Each row has a hidden stage along a path, written after it and counted from one end. A new block has a new path.
[ 216  216  164   63  348   82  113  111 -126   20 -342  196   68  171
 -173 -143  -70  192  -94  203  -67  207 -159 -147  114 -180 -255 -295
  179 -236   64  159 -231 -172   24 -284   87 -129  302  -49 -302  232
  235   54  -92  315  123 -123   56 -174  220   19   -1  -76] : 3
[ 211  -94   58  -41 -124   -9  109   99 -148  -41   12  -28 -141  190
  246  169  -63    8  -50  -66 -106   47  176 -128 -137  -53  -49 -119
  -24   35  -57 -112 -220 -139  -89  124   26  -94 -135   64   54 -294
   25   -5  266 -157  -66   23   62  339  -53 -387    7   15] : 20
[ -96    6  -58  267  -19  -38   82  126  -88  -14  275   83 -121  174
   46  345 -123 -108  279 -186  140  -63  151 -131  -68 -182 -152 -127
 -205  311 -168  122   32   86  -58   26 -193  292   37  110  -34 -167
 -151    0 -221  150   79 -225   88   44   46  247 -117  291] : 6
[ -93 -518    4  -46   86   43  140  -82   11   12 -306  120 -260   10
  196 -339    2   47 -371  -41 -138  170  268   12 -210   56  271  190
  431 -137  220 -295 -238 -332  223 -238  192 -183   81  104 -282  248
  320  168  255 -219 -125  320  -25  253  203 -105 -102  111] : 15
[ -18  103  -75  293  -99  -63   43  186 -135  165  353 -363  105 -141
 -105  238   89 -266  691 -137   -2  -27  117  -69 -175   31 -200 -183
 -321   27 -271   19  423    6 -442   57   59  184   41  226  533 -477
 -488 -192  -25  -21  160 -292  251  -17 -277 -123   89  -92] : 29
[ 241   26   77  -19  -51  -35  106   56 -103 -113  103  -85   85  508
 -232   18    8 -319  -43 -200  -51  -99  197 -213 -361   -3  -92  366
 -219  404 -292  142 -644 -138   46   50 -125  281   87  -68  -83 -297
 -352  131    1    9  196  180  -98  586  -89  224  107  488] : 24
[ 184   75  162 -194   91  -74   63  119  -78 -169   44  140 -248  175
  154  156   94   66 -110  -87   37   81  158 -224 -223 -124  -60  -26
 -184  150 -151 -116 -294 -174 -107    8   36   -2 -154   39  111 -176
  122   86  175  -46  -43   45  172  135  111 -243  -26   52] : 5
[-253 -239  277  200  432  292  134 -163   75   82 -340  218   44  206
 -203 -124 -227 -119 -155    2 -127  160  105   -7 -138   22  -87   43
  493 -265  264  174 -155 -314  372 -258   78  173  267  -17 -456  338
  205   40  -33   69   69  353 -168  159  204  186   98  148] : 30
[-196 -546 -260   88 -139   93  154  111 -165 -207   59 -235 -248 -637
  376   88  295 -220  324 -200  -98  431  448  284  -90  -15   10 -142
  221 -138 -263 -570  440 -206  -15   38  515 -116   14  219  222  -15
 -108 -381  390 -431   81 -176  229   40  119  -27  239   28] : 33
[-662 -201  119  264  355   63   52   76   72 -276  339  105 -304 -290
  129  503 -116  147   30  160  341  344   18  -64  -65  -50  -98 -265
  247  158 -169 -274  431   48  268  -78  230   84  -20  157   31  -74
  276 -157 -222 -111 -211 -343  238  -40   52   32 -368  241] : 16
[  85  -48  -63   52  -84 -137   45   98  -86 -280 -144   24 -308  189
  213   25  106  159  222   81   17 -129  503  -10 -137  -69  -55  120
 -148  589 -322 -206 -327  196   51  276 -177   65    5  234  -62  -20
  -94   86  105  -88 -105  205 -218  106  -16  144  -30  462] : 13
[ 459  341   11  153  137  -54   96  -15 -262   23   22  -10  159  -83
  -91   34  -48  -16  289  -13 -103   36  -70 -157  106 -161 -190 -432
   -7   58  172  167  -66   27 -157 -103  -35  -69  108  111 -121  102
  -20    2 -128  312  195 -229  173 -271  173    5   89 -268] : 32
[ 140    0  -31  297 -121   47 -136 -231 -282  180   19 -113  378  248
 -235 -153 -261 -254  234    1 -334  -11  144  -53   40 -185 -250 -264
  239 -167  279  342   10  -89  -52   35 -171  380   93   98 -203 -136
 -175  -75 -176  142  343 -212 -246  -48 -157   27  128  -41] : 29
[ 130  -29  175  124  507  172  331  122  -14  169 -304  -87  194 -120
 -178 -240  207 -188   37  -71 -153   46  -36 -113 -307   54  161  110
  133 -353   71 -108 -320 -340  -56 -380  320 -309  261  -35   63  152
  -52   34  201  -46  194  307  179  411  100 -166   81 -147] : 21
[ -10 -289  264  -98  -98 -139 -226   19  198   74 -128 -263  -21 -168
  226  -98   39   55  -19  174  156  -96   -7  282  -55 -120  156  211
    9  -98   50 -518 -233  -50   45  -74  393 -210 -104  218  606 -192
   23  -58  337 -448   70 -225  361  321  -53 -606 -251  103] : 29
[-321 -315   53  396  -16   73    7 -316 -144  -49  -48 -262   23  116
  -38  -41 -246  -99  420  135 -157 -298  552  224 -219  247   83  -84
  306  111  213   12   53   35  202  232  -71  305   15  263 -136  -46
  -80  121   27 -118  -20  298 -242  165 -223  -99    1  117] : 37
[ 598   -8 -200   58 -190 -308 -138  -69 -462   81   47 -183  186  218
 -225 -350   88  -93  515   29 -293 -211  181  -65 -117 -343 -227 -177
 -290  379   33  366 -108  338  -93  148 -473  442  133   -9   16 -249
 -368  -20 -113  314  254 -153 -252 -188 -162  399  164  109] : 28
[ -33  104   97 -145  411   45  -19  177  129  328 -124  127  -59 -607
 -244 -124    7  319  410  212  520  289 -413  227   40 -336  -23 -311
 -195   13  -56 -147  399  241   42 -261  372 -313  188   78  418  -72
   -8  -82  -28   98   75 -514  429 -377  521  -35  -78  -18] : 40
[ 249  323  341   -6   45   62  101  -90 -398 -521   86 -378  173  254
  -72  415 -100  -52  300  302 -136  -58  198   34 -237  181 -279 -211
  -59  229 -162   75 -376  142   12  406  119  173  -40 -141   25 -604
 -134 -125   85   47  127  132 -114  418 -312 -461  204   77] : 34
[ -38 -424  -18 -334    0   -1 -157   36  -34  267   95  270  -45  222
  -83 -256 -150   96 -233  -59  216  251 -177 -206 -182 -355  -46  -52
 -246  -61  -61  152  146  -90  117 -173 -163  242  -27 -163  202 -420
   47   -3  121  -64   68 -439  -37   97  -10  -13 -161  252] : 6
[ -55 -355   14  -37  159   44  126   -6 -168 -444 -384 -125 -108 -162
  220 -312  330   67 -279  219 -271  366  369   78 -119   85   49  100
  504 -259 -132 -508 -285 -358  158 -146  486 -240  187   44 -157  277
  296  -89  322 -291   80  124  -19  151   -7 -149   11   97] : 14
[-288   -2   12  -18  336  -52  -56  341   55   95   71  192 -384 -373
 -122   77  174  272  260  163  423  306 -236   37   22 -497  -84 -182
 -132  294 -297 -316  315  218   97 -331  193   26  152  147  262  -83
  102 -104 -191  115  -82 -449  271 -245  434  319 -265  337] : 25
[ 106  -98  175 -173 -328 -270 -235   43 -135  -90   53 -298 -266  197
  109  -85   95   77  217  175  -35 -170  224  102 -166   53  -64   25
 -237   98  -81 -254   -9  -64 -253  -26   73  268  -74  218  454 -399
    6   81  205  -66  -74  -42  194  -58 -223 -414  -72  -14] : 7
[ 604  100 -127  101 -179 -200   24 -109 -279   -7  124 -166  281  297
 -219 -290  -19 -231  124 -108 -322    7  176 -358 -120  132 -284 -110
  -76  148  -14  349 -152 -184 -200   22 -258  173  143  112 -133    9
 -310   87  -37  169  187  -92  -19 -163 -276  199  226 -156] : 18
[-244   80  -98  358   -6  -31   51   67 -163 -406  331 -218  -58   -9
  -23  316 -120   52   55  167  107  185  181 -257  104  224 -186 -334
  219  290 -317 -242  100 -137   44   44  115  -36   24  359 -127  -39
   36   36 -168  -83 -114 -398   82   15 -257  -55 -238  145] : 0
[-104 -261 -391  263  226  -49  296  295 -283 -206  -27  117 -347 -325
  219  230  -68  353 -121   36   80  310   83  -35   84 -311  136 -493
  297  239 -122 -246  -14  215  305  124   94 -485   61   27 -448  -18
  298    6 -120   -5 -218 -316  -26  174  323  152 -316  338] : 27
[ 266 -140  214 -228  -71   68   95   73 -163   51  -37  -33  -65  344
  108   52   56 -102   48  -86  -39  -65  -19 -107 -213 -157  -32  135
 -246  135  -70  -46 -364  -47    1 -130  -82  205   11 -122  193 -360
  -55  -49  321  -25   95  124  -21  514  -21 -188   51  214] : 25
[ 134 -354 -147  142  380   24  287   49 -255 -187 -314  -28 -161 -488
  214 -142  305  125  281   61 -205  197  281   83 -111 -155   83 -232
  273  108   12 -279   37  167  272   23  103 -277  163   53 -143  322
  126 -192  255  -96  -57  215 -115   16  201  210  116   47] : 29
[ 148  -44  -79   45  209  199  181  126 -218  350 -301  119   62 -114
 -132 -195  -83   -2  -24  -59 -152  241 -147   19  -15 -394  114 -238
  265 -306  258  -19 -153 -111   -4 -249  193 -268  166  -68 -254 -125
   93  -20   25  100  179  -49  -86  272  410 -141   37    1] : 26
[-101   19  190  -64   43  188   85   29  -24 -488   89  182 -156  501
  -19  323  -93 -192 -203 -181   15  274  392 -330 -174  179 -406   49
  -37  220 -478   69 -239 -439  124  117  -37  382   -7   55 -256  -27
  -16  -11  108  -84   29  133 -156  191  -99  167  260  385] : 7
[ 574  108  333  -51  112   31  134 -149 -210 -129 -104 -257  399  237
 -211  -26  -84 -306  231  -14 -187 -131   21   43 -262  154 -227   11
 -152  -47  111  349 -442  -55   33   60   40  151  187 -235   18 -175
 -287  -68  151  160  347  202   83  285 -131 -122  388 -102] : 34
[ -75  -91  -59  133  211  -79  -27 -193   18  182  -10  151  -16 -413
  -74 -193   23  222  443  267  170  286   -3  163   -9 -287 -163 -103
  199  341   72   64  390  432  217  -16   18   83  219  139   17  191
  -46 -151 -231  126   56 -316   95 -564  328  473  -89  157] : 37
[-325 -188 -138  284 -217  -31    5  194  -92  143  122  -50 -248  -84
  234  244    8  103  669   87  239  -36  149  309  117 -302 -186 -186
 -198  174 -263  -97  426  318 -121  -18   12  303  189  163  279 -205
 -165 -187 -112  121  112 -510  235 -243  104  224 -190  311] : 36
[  11   78   86 -142   44  -29 -192  208  -13 -104  295   76  -19  231
 -327  166 -292  -42   34 -100  388   90 -127 -246  -61  -86 -288 -303
 -515  179 -337  173  135 -131   -9  -24 -114  277  -31   49  188 -444
 -172   55 -101   84   60 -485   85   -7 -122    4   22  218] : 12
[  51   36  149   99   14  -98   37    4  -72 -114  282   51  -69   25
  350  370  119   55  132   91  128   35  -67 -158   25 -345 -132    6
  -46  391  -93 -182 -170  241   30  -88  -52  156  -55   66  226  -83
   78 -182  -59   -2   97 -375  266   99   36   11 -347  228] : 21
[ -33 -304 -225    3  157   -5  191   86 -288 -251  223  -52 -216 -516
  206  158   97   72   73  -81   11  444  103 -136 -112  -22   47 -460
  125   39  -88 -282  435  -31   60    5  206 -221  -60   68   17 -141
  170 -186  143 -153 -126 -267  127  -46   57 -103  -17  -94] : 8
[ 100   60  -32  172   33 -215  -12  -64 -190   90  514 -107  201  155
 -271   87 -180  -48  317  -20  169  -34 -145 -280 -136   60 -267 -332
 -336  145  -52  509  352   79 -142  -70 -251  367  121  -33  191 -278
 -202   80 -314  349  143 -588  355 -361 -251  198 -157 -119] : 37
[ 294 -245  333   38  -32 -328 -194 -147  230  189  -49 -246  357  307
 -170 -416    7 -282 -207   23 -197  -83   35    0 -347  156 -192  452
   30 -398  143  253 -325 -380  -93 -133  164  142  159  -33  381    6
 -230   47   67 -133  265  -62  474   22 -341 -145   -4 -150] : 20
[ 283 -162 -182  -88  -24   -2  184   70 -297  -74  227  -38  -42 -162
  237  170  -72   33   41 -194   61  108   -5 -268  -92  -85  142 -373
 -188  187   -3 -128   38   48  -33   74  -79 -238 -175   24   82 -344
   23  -38  235 -131  -27 -253   28  300  -42 -327  -74  -36] : 8
[-294 -662 -135  -10  324  -97  163   83  -68 -275   40  190 -328  -66
 -113 -187  123  -38 -303 -144  -72  625  261 -120 -391  135 -228   -7
  234 -200 -246  192  418 -360  287 -170  139  242  327 -210 -316  179
  185  -68  -71   67 -123    0  126 -323   65  659  121  188] : 10
[ 153  272  360   52  121    7 -191   32   43 -152 -411 -149  205  454
 -336 -113 -276   65  141  321   42 -320  188  139  -86   40 -196   36
 -150   93 -104   95 -589   13   79  239   -3   64  109  107    2 -225
 -195  159    8    1  153  183 -272  290 -207 -304  106  304] : 10
[ 124 -346  243 -249   23 -119   32  130  206  185  -83   27 -112  100
  182 -120  144  -70 -253 -105   58  104    2   19 -392 -116   63  433
 -133 -176  -78 -160 -319 -244  -48 -136  272 -114  -21 -102  443 -244
  -48  -23  342 -297   48   38  419  396   56 -308  -84  112] : 20
[ 165 -270   86 -218   13  134  199  -24 -139 -204   78 -139   48 -165
  179   70  177 -186  142  -69  149  152  -73   10 -182  -52   90  245
 -152  348 -165 -314 -217  136  201 -188  149   48  137 -127  193 -203
 -135 -249  284 -162  219  -41   19  528   41   31   37  382] : 10
[ -46  -97  211 -129  656  214  103  189  283  409 -400  511  -38 -322
  -36 -133  125    6  137 -155  132  330   16   66 -364 -554  -40   91
 -105 -320    7   46   41  -42   12  -42  212 -196   22 -114  260  -18
 -101 -236  190 -155  165  183   67   59  508  -28  217   51] : 15
[-188 -319  -63  420  127  -71   12  -84 -268   52 -390  -64  -96   62
  -48 -367   89   25  228  275 -486   -5  474  310 -156 -248  -46  -39
  591 -225  261   23  -71   30  111  -23   65  249  296   55 -392  170
  119  -13 -186  149   84  271 -238 -120   96  270  -17  121] : 20
[  99  150  325 -156  -58  -49 -296   -6  196    3  136   97  139  589
 -255   14 -246 -115  -98  -61  176  -14   73 -336 -145   57 -428   52
 -398   43 -289  285 -132 -363 -119   73 -175  392 -107  150  319 -267
 -222   99   69  -90  126 -237   71  -33 -327 -170   93  121] : 6
[ -28  252  426 -124  267   -9  -91  228  204 -182  101  306 -200  504
 -162  416 -334   40 -306 -137  325   23   -2 -293 -160  -23 -319 -161
 -355    0 -244  219 -279 -382   -6   38  -11  146 -156   22   45 -225
  114  214  -50   70  -78  -91  274   89   58 -243  -10  123] : 6
[ 155   41  178  350  121  122  227 -181  -30  164 -237 -164  418  438
 -208 -222  -62 -307   -7   15 -313 -182  124 -135 -209  146    9  399
  329  -29  171  182 -669 -196   49 -176  -18   65  323   18 -274  150
 -205  125  -53   43  310  352 -145  530 -138   57   -9  195] : 23
[ -82 -301  111 -112  149  -56  -39   63   55 -222 -302   34 -281 -270
  218 -142   63  234 -256  184   28  333  139  172  -12  -42   25  -67
  322 -208   14 -435  -36 -211  166 -116  446 -308   54  136    0  173
  367  -40  217 -234 -101  -67  200  -85  203 -267  -84   31] : 11
[  25    2  -16  298  398  -81  311   97 -139 -227 -186  -22 -211 -237
  -57   40  147  117  338  131  -58  112  251  127 -167   47 -106 -129
  199  239  -89   12  -26  171  163   13  140 -108  342   42 -306  302
   28   10 -163  247  -76  233  128 -214  279  440   77  115] : 33
[-278 -282  214   47  181  -50  -53  -98  263  -73  -80  145  110  389
  110  -54  -85  111 -545  141   53  182  204 -200 -275    5 -102  368
  231 -147 -189   52 -396 -275  202  155  100  -34  -48  -43   96  -62
  109   56   94 -383   65 -152   73  310 -267 -219 -337  354] : 31
[ 345 -192  149 -200  304 -129  180   61 -115  150 -330   89 -241   32
 -151 -260  -10  172  -70   55 -110   72  -31   80 -395 -110  100   51
   52   76  248  142 -285  103  199  -59   31 -155  165 -208 -188 -140
  134  154   95  181 -191  466   10  172  347   23   96   62] : 28
[ 158  327  241 -203  477  109   19  248  126  -19 -188  236  -90 -149
 -407   -4   -7   98  -34   52  282  391 -253 -107  -42 -227 -237 -129
  -88  149 -245  -68 -153 -124  138 -202  279 -195  159   57  -14   25
    0   -7  -37   99   24  -85  140  -49  460  132  184  177] : 27
[ 163  -54  -35 -222  109 -271 -101  264  -50  309  146  273 -330  -28
  -15   37   -6  229  256  -89  269  -20  -29  -27 -335 -590    2 -152
 -566  300  -73  145  109  351 -133  155 -214   90 -187  -72  380 -602
 -118   49  -50  110 -100 -213  162  -66  279  -20 -133  169] : 5
[   3 -183   50  116 -194 -306 -143  118  141  457  429    9    9  337
 -167   86 -344 -169   54 -265  270 -171 -221  -87 -206 -124 -113   56
 -435  -37   90  445  172  -43 -210 -183 -188  355   68  -29  318 -451
 -245  159 -316  224   96 -495  519  -61  -68   67 -279   82] : 6
[ 258 -220  -80   45  188   20  223 -148 -145  350   54  118  314  -14
   15 -266   -9   -8   95  -84   35   77 -247 -232  -98 -167   40  -82
  -64  -78  215  326   39   71   30 -309 -173  -15  234 -185   48   85
  -35  -14   22  181  290 -362  194  -42   46  163 -171  -92] : 36
[  96   96  245  -75  -21    4 -167  -81  -28    6  140  -13  122  517
 -229  -28 -209 -103  156   14  119 -236   81 -297 -196   50 -174   18
 -384  278 -103  198 -164  -80  -48   -8 -334  450  -55  129  199 -327
 -205  142   39   30   84   -8 -167  178 -336 -127    2  173] : 14
[-447 -357   39  -42  291   31   -2   95   49   90  110  358 -337  -87
  220   -3  158  234 -131   38  221  340  -32 -236  -86 -335   -7 -103
   67  -93 -108 -219  340 -152   72 -390   47  149   -5   73  207   79
  384  -57   46  -74  -84 -370  228 -195  158   63 -398  118] : 4
[ 182    9 -223  446  -15 -115  107  174 -201  -69  212 -104  -17 -121
  172  334 -116 -163  556 -321  118 -430  227  -37   99 -222   80 -404
 -358  378    3  -44  -64  228  -81   93 -275   16  -43  285   16   29
 -235   47 -122  112  150 -253  107  105   36  135  -97  110] : 8
[-117 -288  238 -164  325   86   95  -76   64  -95 -167  179 -175   15
   78 -117  145   58 -353   49  -66  385   98 -157 -270  -33  -14  197
  338  -77  -12 -191 -170 -299  248 -196  224  -23   34  -18  -40  133
  302  -35  237 -212  -76  203   46  169  146  -54  -39  138] : 27
[ 381   35    1   35  339  -59  108  116   25  156 -100  159  182 -138
 -164 -113   18  -86  169 -195   26  167   -9 -110 -169 -217 -223 -159
 -213  -93  -62  320  -21  -49  -38   46   -1 -145  131  -68   89   78
 -250  -86   25   85  223 -160  222 -168  179  200  239  -92] : 32
[ 345  111  125 -175 -472   21   27 -346 -294 -451  118 -229   77  593
  106   76 -112 -123  -79   82 -289  100  520 -230 -177  432 -316  101
  118  368 -224   59 -426 -269  -48  403  -65  282 -133  132 -170 -281
 -119   76  305 -178   56  167 -224  217 -382 -306  275  121] : 37
[ 144  -50   -5  110   37    5  -43   33 -190  252 -216 -134  137  -40
 -324 -331 -161   39   90  191 -171  254 -195   86  107  -77 -199 -332
  289 -372  211  136  195 -148  -30 -287  195  -32  348   39 -146  -42
   47  -34 -110  231  123 -268   56 -238   86  -20   78 -156] : 28
[-260 -206    8  183  -37 -204 -114  108   17 -164  195  -55 -192   37
  149  171  -80   95  -31   87  107   88  212  -22  -89  -33 -130 -126
   25  -10 -167 -122  147  -91  -36   79  110   85  -49  174  163 -183
   76   -2  -94 -126  -74 -360  260  -94 -170 -136 -277  126] : 15
[ 280 -184 -149   16  114  -89  286  -59 -222  255   81   26  139 -119
   -7 -234   75   61  128  -19   21  203 -240 -118 -125  -92    9  -83
  -17   -8  129  266  113  125  -21 -309  -14  -73  336 -215  -20   24
   -9   -5  -67  292  194 -350  324 -179  163  258 -143  -80] : 37
[ 419    6  292   15  118  -83   35  -95  -70  -96 -290 -368  210 -336
   94 -192  312 -102  520  238 -141  -81   20  305  -75   -3  -80  153
   11   22  118 -257 -184  200  -27 -150  294  -62  275   67  375  155
 -163 -276  226  -22  286  125  217  -30   -1 -121  183 -104] : 8
[ -47 -292   53  272 -150 -193  -99 -247  -77 -115  328 -296  104  217
  -11 -122  -43 -189  163   55  -83 -175  202 -240 -109  323 -107   37
   63  213   41   14  137 -142   40 -187 -211  436   97  296  131  128
  -79   79  -43  -35    7 -146  121 -105 -503  135 -190  -11] : 17
[  14 -315  -67  158  -10 -117  175  119 -294 -340  -21 -234 -209  129
  248   95   -7  116  -20  104  -83 -190  317   -8 -174   86  187 -142
   46  177  -78 -265 -327   27  131  112    5 -122   -8   43 -106 -188
  137  136  156 -115 -142   87  -31  473 -208 -241 -236  203] : 17
[   9  -75  224 -137  130  289  162 -120   60  -47 -158  152 -103 -124
  223  116  -19    3  -43   11  146  206  -17    3    2 -135  107  155
  242  314   60 -412 -333   -1  303 -178  203 -143   -3  142  -80  121
  152  -96  273 -225   35  142  -51  427  369 -135  -19  306] : 31
